B, the same points and some others measured another way; then each row and its match in B
B:
1: [  46 -219   69  -89   98  134   87   95   14   43 -123   70 -157   46
 -137  -27  -17  -74   69 -173  -25   79    5  -31 -153  -34  -76 -148
  126   -4]
2: [  -6   97   20  -62   -9   41  -27  -72   53  116   19 -147   18  105
   33   -4  -58   25  106   79   33   30  -83  -22   -1   -6 -125  -32
   97  -73]
3: [  40   33    0  166  -34 -169   27   39  -11   63  -92   99 -145  -79
  312  -41   61  217   15   81   44  -10 -226  155  -94 -238 -181  -13
   30  -68]
4: [  48   61   63 -114   58   55  -83  -51   97  115   39 -135   35   54
  114   27  -29  172  -90  205   11   14 -118   75  -51  -39  -44    0
  148   40]
5: [  43  -35   29  224  -57   38  -22   88  202  137 -106  235 -190 -196
   78 -274  -45  360  -33  116  -66  -74 -233  133 -204 -241 -233  -18
   86   75]
6: [  -6   43   83 -140   34  129 -128  -76   51   65   90 -169  148  145
 -112  -72 -104 -107   46  152  -58   80  -32  -60  123  109  -21  -15
   76   24]
7: [ -28   45  -42 -116   -3 -144  -18  178   26  106   11 -148  -49   97
  -35  148  -81   71  -22   44  126   16    0   36  -67  -34   39   -2
   24 -111]
8: [ -34  131  120   12  165  154    6   15   28 -128  229 -275   61  188
 -222  -72  -77 -297  114  145  -52   -3  138 -327  451  220  245  -28
  -42   63]
9: [  31 -182  -17  -62  167  -50   22   61   -1   -8 -132  118   40    1
   90  -15  144  117 -154 -158  -42   82 -155  120 -109  -46 -121 -216
   20   19]
10: [ -50   88  -67  -63   16 -103 -110  101   58  143   73 -191  -29   94
  -33   41  -81  -13   35  152   52   13  -23  -99   44   15   72   51
  -22  -59]
11: [  13   40   75 -118   68   36  -43  -32    3   75   46 -168   72  139
  -35  -10 -140   11   26  176   20  105  -34  -44   60  109   11   -1
  136   -6]
12: [ -44   81  -49  -66   68  -46 -129    9   45  151   79 -211   14  118
  -30  -26 -102  -41   61  200    7   66  -43 -171   90   91   70   48
   16  -20]
13: [ -49  122  -55  -74  -17  -63 -113   35   82  133   64 -182   31   93
   -9   39  -44   26   29  107   46  -13  -58  -30   23  -21  -22   10
  -16  -73]
14: [ -37    3   60   12  -73   53 -194  -29  -17   98   -1  -14  -91   36
  -61  -94  -40 -203  168   75  -64   -5  -23  -37   -3 -172  -46   91
  -42  -33]
15: [  24  -88   64 -103  -16   92  -14  108   37   99   -1  -63 -108   92
 -153  -19 -113 -166  138   19   -3   73   20  -64  -23    2  -26  -20
   89  -34]
16: [  51 -284   22 -216  214  220  225  -47   85  -66 -264  185  100   53
  -62   55  261  166 -140 -611  -38   41 -109  210 -329  -48 -374 -522
  147  -28]
17: [  24  -97    9  -97  125   88   58  -73   27    2  -90   12   68   79
   56    2  153  -15    6 -218  -42   58 -123   41  -50  -11 -208 -253
   57  -33]
18: [  36   60   74 -112   31  -46  -90  -19   -9   43   54 -136  108   96
  122   52  -35   59  -69  198   23   72 -103  106   61   -3  -11   10
   82   -7]
19: [  34 -147  119  -66  -32   84   58  128  -65   41  -56   -1 -191   96
 -174   -3 -131 -251  220  -62   20  100   74  -55  -43  -40  -22  -17
  104  -80]
20: [   7 -303  -99 -143  281  120  215   -4   79  -34 -294  203    4   19
  -25   54  352  145 -126 -688  -44   13 -119   89 -339  -71 -327 -537
   34  -42]
21: [ -47  161  -34 -139  -91   49  -30  -28  155  133   23 -174   81  113
  -47   90  -12  101   57  -68   83  -72  -63   88  -93  -75 -212 -105
   49 -143]
22: [  40   35  104 -141   79   24  -34   -8  -15   68   94 -219  101  169
  -36  -20 -204  -29   29  282   19  168  -30  -78  152  205   67   29
  173   16]
23: [   6 -128   17 -101  -85  146  -68  157  132  200  -32   -8 -208   31
 -246  -61 -127 -164  176  -33  -24   15   21  -75 -166  -89  -77    0
   74  -35]
24: [-131  449  222   89  175  365  195 -140   89 -386  367 -464  240  319
 -438  -24  -34 -338  216  -76    2 -216  331 -418  725  292  233 -183
 -114  -20]
25: [  46 -191  -18   70  100   94  127  104  183   90 -230  263 -201 -144
    6 -120   94  370 -105 -251  -30  -59 -165  138 -384 -211 -266 -239
  124   38]
26: [-187  527  137  154  166  228  136 -185   32 -364  369 -495  265  329
 -341  -23    6 -361  257  -55   17 -217  290 -461  782  274  233 -144
 -215  -77]
27: [ -27  117   15  388 -153 -107 -167   39  189  156  -99  302  -80 -270
  136 -431 -148  578 -100  323  -76 -108 -325  241 -174 -309 -268  119
    7   79]
28: [  17  -42   27  -94  154   95   26 -142   15    3  -75  -27   93   85
   86    3  134   55  -24 -149  -38   45 -119   35  -51  -13 -176 -214
   78  -13]
29: [ -14  -64  109  -69   27  116  -74   80    0   45   18  -66  -91   93
 -243  -61 -152 -178  110   59  -31   40   93 -108   23   -1   89   38
   49   10]
30: [ -27  104    1 -147  -46  -33  -40   86   79  110   55 -192   50  126
  -82  100 -117   66    7   80  100    6  -10   50  -22   10  -31  -17
   66  -97]
31: [  51   54   43 -129   31   16 -152   21   91  162  135 -216   36   92
   58  -23 -125   -8  -15  374  -18   96 -101  -60  108   89   64   93
  120   64]
32: [  -3  110   23 -114  -59   23 -201  -16  106  115  143 -185  155  100
   14  -42  -49  -82   13  246  -44   37 -117   17  153   28  -51   33
    1    6]
33: [  53  -42   92 -110   22  213   56    2  115   88   -4  -80  -90   78
  -94   -7  -52  -39  104  -24   -5   16  -14  -38  -74  -17 -111  -96
  173   -5]
34: [  -3   68  -14 -148   46    7  -74   99  137  194   90 -236  -14  111
 -108   25 -198  106  -17  249   60   53  -11 -100  -16  114   85   51
  134    5]
35: [ -25  152   72  -70  -23   73  -53   20   91   37  119 -205   50  122
 -108   20  -97  -29   52  128   34  -41   23  -32  115    9   18    9
   38  -34]
36: [   5   43   39   -2  -87  -13 -225  -44    5  100   71  -61   23   37
  116  -89   17 -193  107  205  -83   36 -144   18  123 -116  -82   83
  -51   -9]
37: [ -22   71  -84  231 -121 -192 -123  239  210  221  -61  156 -235 -213
   93 -165 -105  461 -107  237   34 -133 -206  156 -242 -302  -99  119
  -18   12]
38: [  -2  -37   40  173  -10   62   -8   72  172  111 -139  219 -150 -151
  -57 -250 -102  401  -60   35  -40  -74 -148  122 -261 -202 -195  -43
  102   57]
39: [ -13   15   30  -43   57  -53 -134   44  -24   83   62 -129   -2   89
  -20  -41 -102  -87   33  220  -16   84  -30  -93  108   40  100   76
   14    9]
40: [  28   32   40  384 -127 -120  -40  137  161  148 -154  341 -259 -295
  171 -337 -142  599  -87  261  -16 -106 -286  254 -280 -365 -232  104
   83   58]
41: [ -17 -106  173  -20   -8   13 -172   77 -164    9  -38   23 -170   55
 -157  -34 -148 -229  104  118  -28   45  115   -9  -30 -173  162  175
    2   -2]
42: [  39  -99   58 -142   64   81   43    1   11   -2  -47  -22   76  108
  -19   25   55  -74   16 -139  -20   88  -74   66  -10   20 -149 -193
   79  -40]
43: [-166  374  151   86  194  168   84  -71  -17 -317  301 -407  210  298
 -403  -21  -86 -302  154   -1   17 -135  310 -399  638  273  319  -86
 -164  -31]
44: [ -72   28   63   26  -73  -21 -312   -6  -92   91   35  -48 -136   41
  -60  -55  -43 -294  163  165  -66  -36   40  -70   36 -241  108  218
 -131  -26]
45: [  35 -350  -12  -79  261  107  177   34   29  -74 -301  300    9  -28
  -39  -49  252  181 -169 -546  -82   60 -131  157 -309  -77 -282 -455
   66   20]
46: [  12 -171   -1 -147  143  117   37   70  102   46 -101   41    5   46
 -137  -10   58   62  -79 -217  -37   38  -44   25 -161    4 -111 -231
   77   20]
47: [  16   23   -4 -141    0   66  -48  -83  104   95   -5  -82  143   86
   76    6   71   44   -6  -35  -21   37 -165  100  -33  -16 -237 -157
   71  -43]
48: [ -51  117  -24   10   -5  -98 -131   36   15  133   46 -143  -80   58
   22    8  -85   18   66  186   44  -16  -33  -70   13  -84   53  106
  -17  -57]
49: [  34   63   86  185 -104  -39  -16   33  105   97 -103  174  -93 -137
  134 -186 -114  445  -61  178   17  -51 -219  262 -203 -249 -238   31
  129    4]
50: [  -7   26   23  221  -55  122  -34   19  299  171 -155  268 -135 -225
  -33 -328  -92  600 -111   54  -61 -157 -227  198 -362 -279 -316  -56
  127   87]
51: [  -3   15   79  -85   45   17 -106   18   -8   49   55 -119   60  111
  -76  -40 -121  -54   10  176  -16   80  -13  -31   88   53   55   35
   56   13]
52: [  26   55  -15  239 -195  -71 -204  130  237  225  -12  187 -147 -226
  150 -297  -83  316  -37  338  -80  -89 -302  182 -128 -295 -212  133
   -1   73]
53: [ 27  -6 119 -38  54 107  97 -65 -44  15 -49 -70 -63 114 -25  -9 -79 -30
 146 -24  32  69  -4 -37 -19   2 -93 -76 160 -65]
54: [ -72  107 -157  -96   17 -227 -188  165   94  211   73 -202    3   67
   13   88  -66  109  -83  195   80    1  -71  -43  -21   -9   98   76
  -70  -62]
55: [  18   32  149  -80   44  119  -29  -22    6   33   34 -124  -12  108
 -101  -16 -152    2   45  150   12   39   34  -21   21   11   40   31
  147   11]
56: [ -34 -158 -130 -116  181  111  -11  -41  148   78 -131   64   71   29
  -47  -54  243   29  -62 -368 -103    4 -146  -27 -159  -19 -242 -340
  -37    5]
57: [   8   50   55  -84   20  111 -128    6  140  156   54 -127  -47   41
  -71  -48 -119   91   -8  207  -16  -19  -36  -32  -62  -39   11   58
  115   52]
58: [-135  415  189   53  128  222  103 -112   26 -342  329 -418  307  308
 -358  -12  -57 -283  141   -4   12 -146  258 -293  672  266  211 -131
 -133  -42]
59: [ -40  111   38  -59   21   41  -67  -31   40   70   62 -175   36  121
  -81  -13  -95  -19   77  106   22    9   -1  -74   69   29   -2    4
   43  -43]
60: [-159  473  171   44   96  176  177  -57   28 -361  322 -458  266  326
 -377  102  -55 -232  149  -95  103 -207  317 -253  624  219  213 -152
 -143 -123]
61: [  26  -10   -6 -152   20  117  -28   65  187  176   23 -126  -55   60
  -73   24  -49   67    9   42   13   -2  -58  -22 -114   -6  -80  -70
  128    0]
62: [ -99  234  103   28  145   81  -21  -16   -8 -206  252 -307  211  228
 -245  -50  -52 -278   80   97  -30  -35  151 -273  539  229  237  -52
 -138    8]
63: [  17   85   46 -132    8   87  -59   14  123  155   75 -205  -32   98
  -46   40 -127   70   26  186   45    2  -23  -34  -35   12    2   30
  148   -6]
64: [   7   81   14 -103   36 -150 -155   49   -9   83   94 -177  114   97
  118   51  -66   51  -98  291   31   83 -105   54  110   34   76   71
   21   -4]
65: [ -21   84   -5  -48   54   11 -113  -84   39  112   43 -148   36   86
   61  -30  -12   -7   50  136  -15   30  -91  -73   48   -1  -39    3
   33  -14]
66: [   1   15   59  -44   58   -5  -78   -5   43   50  -35   -1   76   23
    7  -57  -65  227 -123  108   -4   24 -100  128  -80  -49  -63  -32
   86   26]
67: [ -47  -37   11  115   20  -47 -125   37   12   82 -104  129 -132  -70
  -11 -142  -21  127   -3   29  -42  -40  -83   40 -148 -217  -53   34
  -35    8]
68: [ -63  -18   50   16  -69  -26 -313   15  -71  112   -6    5 -144    7
  -55  -67  -36 -230  118  135  -72  -31   12  -24  -39 -264   74  199
 -116  -15]
69: [ -34  114    5  -24  -15   14 -117  -56   38  110   61 -158   -4   93
   18  -28  -33  -76  123  126   -2    0  -58  -78   73  -41  -43   35
    3  -52]
70: [   6 -312  -74 -161  278  208  175  -76  109  -33 -290  222   77   21
  -62  -13  351  131 -127 -687 -101   21 -140   97 -330  -49 -381 -558
   55   -7]
71: [  35 -401 -100 -226  306  162  104   78  156  -27 -221  217  121    7
 -107  -20  350   62 -244 -592 -145   70 -151   90 -242   36 -262 -545
    6   75]
72: [-145  434  142   63  125  167  112  -47   33 -394  396 -463  345  330
 -335   27   31 -429  157  -47    7 -158  258 -337  823  301  243 -174
 -244  -62]

[ -90   82   40  -60  -75   36  140 -150  -62   63  -50 -144    3  -75
  109   39   41  148   -6  -85   26   23   15 -170   -5  -32   70  -75
  -10]
18
[ -96  101   52  114  -64 -392 -147 -224 -194   30  -51  219  -31   53
   66 -166  158   19 -144 -219  138    9   58   17  220  283  163  175
 -236]
65
[ -83  196  309   19  -29 -243  291 -397  -61  -20  -80   -7  128 -125
  -19   -5   -6  303 -144 -114 -126   55  116 -213  136  145  -95   54
   49]
29
[-116   37  -35  -67  -67    3  136   27 -127  160  -68 -193 -100    1
  -22  153   72  102   50   -1 -148   16   37  -54 -100 -151  -71  -16
  166]
49
[-166  111   23  117  -83 -291  144 -208 -168   87    7   74 -140   93
  -89  -51   89  122  -57 -119 -106    8   72  -13  152  113  -56   87
    2]
34
[ -24   63   51   75   41 -213   78   64 -108   65  132   11   99   25
 -159   -1  114   34  -68  -62   14  118    8   20 -145   67 -100  167
   40]
9
[ 132 -164 -174  -26   -7   22  -37  319 -399  114  138  -71   82  129
 -346   31   30 -254 -114  173   77  226 -191  173 -407  -57 -176 -118
   23]
25
[   9  -43 -165   76  -97 -108 -133  168 -322  125  108   51  -52  134
 -170  -73  137 -226  -50   30  114  115 -105  198 -116   41   22   19
 -162]
24
[ -45  125   78   80 -124 -336  -10  -48 -250   87  -38  126  -55   51
 -164  -62  227   34  -91 -129 -128   36   74  166   54  111  -74  231
  -80]
5
[ 122 -132 -196 -178   80   83  -49  389 -287   16   45 -210  170   26
 -125   99   49 -124 -117   32  146  255 -161   26 -421 -161   -1  -71
   31]
3
[-291  210  -35   23 -270 -286   29 -577 -199    7 -190  129 -352   92
  296 -214  182  205 -151 -341   -5  -94   64  -63  538  238  305   60
 -421]
57
[  44  -55   17   94  -21  -40   60  151 -235  176   90  -30   80   33
 -302   77   -6 -107   44  146  -21   89  -23   48 -246  -41 -210  -97
  199]
38
[  61  -29  -48   28   11  303  -31  150 -219   -2  204  -94  154   33
  -99   37  -32 -160  135   -6  286  152 -231 -101 -295  -61  129 -230
  -84]
7
[ -82  127  136  112 -136   73  -27 -347 -109   -6  -89   80   39 -101
  212  -95  -43   84  152 -206  265  -79   27 -284  259  117  335 -258
 -155]
70
[-129  -16 -296  -17  -20  -33    7  123 -207   49  138 -121 -122  154
   22  -29   81  -95  -69  -46  132  160 -134   27  -54  -47  147    3
 -173]
41
[-179  142   14   32  -63 -170  141 -233  -55   35   -7  -45  -61   -8
  124  -45   61  155  -63 -139   14   37   52 -134  185   71  116   52
 -106]
22
[ -71  267  403  162  -69  -77   60 -272  -62    9   -6   93  148 -127
  -35   36   68  145  172 -164  -25  -31   84 -156  112  121   62   92
  -12]
60
[ -46   91  272   44   21 -500   -5 -129  -86  196  -62  119   51  -12
 -161   43  228  132 -208  -44 -194   -4  152  105 -114  237 -300  408
  132]
47
[-129   67  -30  -30 -158   23   84 -203  -31  138  -79  -74 -142  -41
  187  -26  124  160   29 -164   64  -94   48 -130   60    3  115  -82
  -53]
32
[  50  -97   -4   -4   49   32   75  111 -155  133   52  -90  123   -6
 -161   89  -37   -9   -2   61   89   80  -43 -101 -307  -40 -143 -161
  227]
13
[-229  209  -41  -65 -275  -80   55 -429 -210  -33 -248  -20 -266    0
  315 -114  137  205  -48 -308  -16  -57   49 -123  451   47  359  -58
 -350]
33
[ -34  159  318  159  -61 -107   16 -118  -97  128    0   66  125  -96
 -130   76   62   40  153  -14  -57  -29   92  -54  -11   77  -68   77
  102]
16
[  -3  -53    5   30  124 -520   26  269 -171  223   50   12   53   95
 -356  106  186   -1 -226   85 -218  138  107  221 -317   56 -417  389
  306]
17
[ -29  -71  -92    7   44 -136   40   99 -170  141  102  -79   39   68
 -131   33   22  -72 -127   96   58  138  -56   16 -205   30 -116   10
   63]
11
[-276  288  176  116 -260  -14 -175 -542  -88   29 -200  166 -254  -18
  407  -95  185  162  235 -422  132 -245   72 -193  488  190  497    9
 -353]
21
[-100   78   98  -15  -16 -133  188 -167  -49  101  -14  -89   11  -37
   -5   51   46  175  -83  -47  -68   35   53 -124  -42   43  -96   42
   90]
58
[  67  -73    0  -58  -47 -143    1   -2 -283  132    6  -26   67   34
 -175  -16   68  -84 -245  114   18  137  -79   94 -222  104 -178   -7
  -44]
4
[-138  216  219  140 -101  -88  -49 -274 -103   36   28  120  -26    2
   55  -33  145   70  112 -212   55  -49    6  -73  135  172  156  126
 -181]
30
[-116  252  321  127 -139  -60  224 -446  -40  -12  -93   54   62 -153
   72  -38  -14  277  120 -204  -25  -73  135 -277  283  101  102 -101
   -3]
46
[  40 -204 -252   55   44 -373  -71  487 -376  317  179    5  -93  274
 -537   83  188 -287 -202  263 -175  189  -64  434 -473  -14 -473  246
  221]
63
[ -32   26  -85  -75 -164  -56   -4  -61 -206  100  -39  -17 -125   48
   18  -71  224   42 -115 -152   33   12  -46   81  -79   41   30   35
 -173]
52
[ -17  -55  -75    5  -30   51   -1  114 -167  138  -55 -108   27  -29
  -22   89  -29  -25  109   20   90   24   18 -112 -107 -119   43 -197
  171]
2
[-248  120  -92   -8  -46 -271  172 -262 -100   10  -73   -8 -217   97
  137  -52  113  270 -105 -301  -53   -5   76 -141  225   71  107   92
  -38]
10
[ 123 -126  -23   33  131 -146   92  270 -179  116  189  -60  250   21
 -336   45  -17  -98 -153  159   80  223  -62   36 -419   14 -285   -2
  214]
39
[-166 -110 -411 -155  -46  120   93  -62 -185   31  -25 -219 -218  133
  243  -36  -34   49 -113 -123  225   85 -142 -200   15  -86  253 -298
 -124]
67
[ -13  -10   -1 -118   33  -95   59    8 -126   87   44 -131   67   10
  -32   49  109   37 -213    4   22  140  -77   -7 -252   50 -102  106
  -33]
42
[  51 -142 -176   13   53 -252 -192  271 -272  164  118   45   32  149
 -191  -28  159 -219 -199   58  145  155  -96  209 -308  106 -105  152
  -40]
14
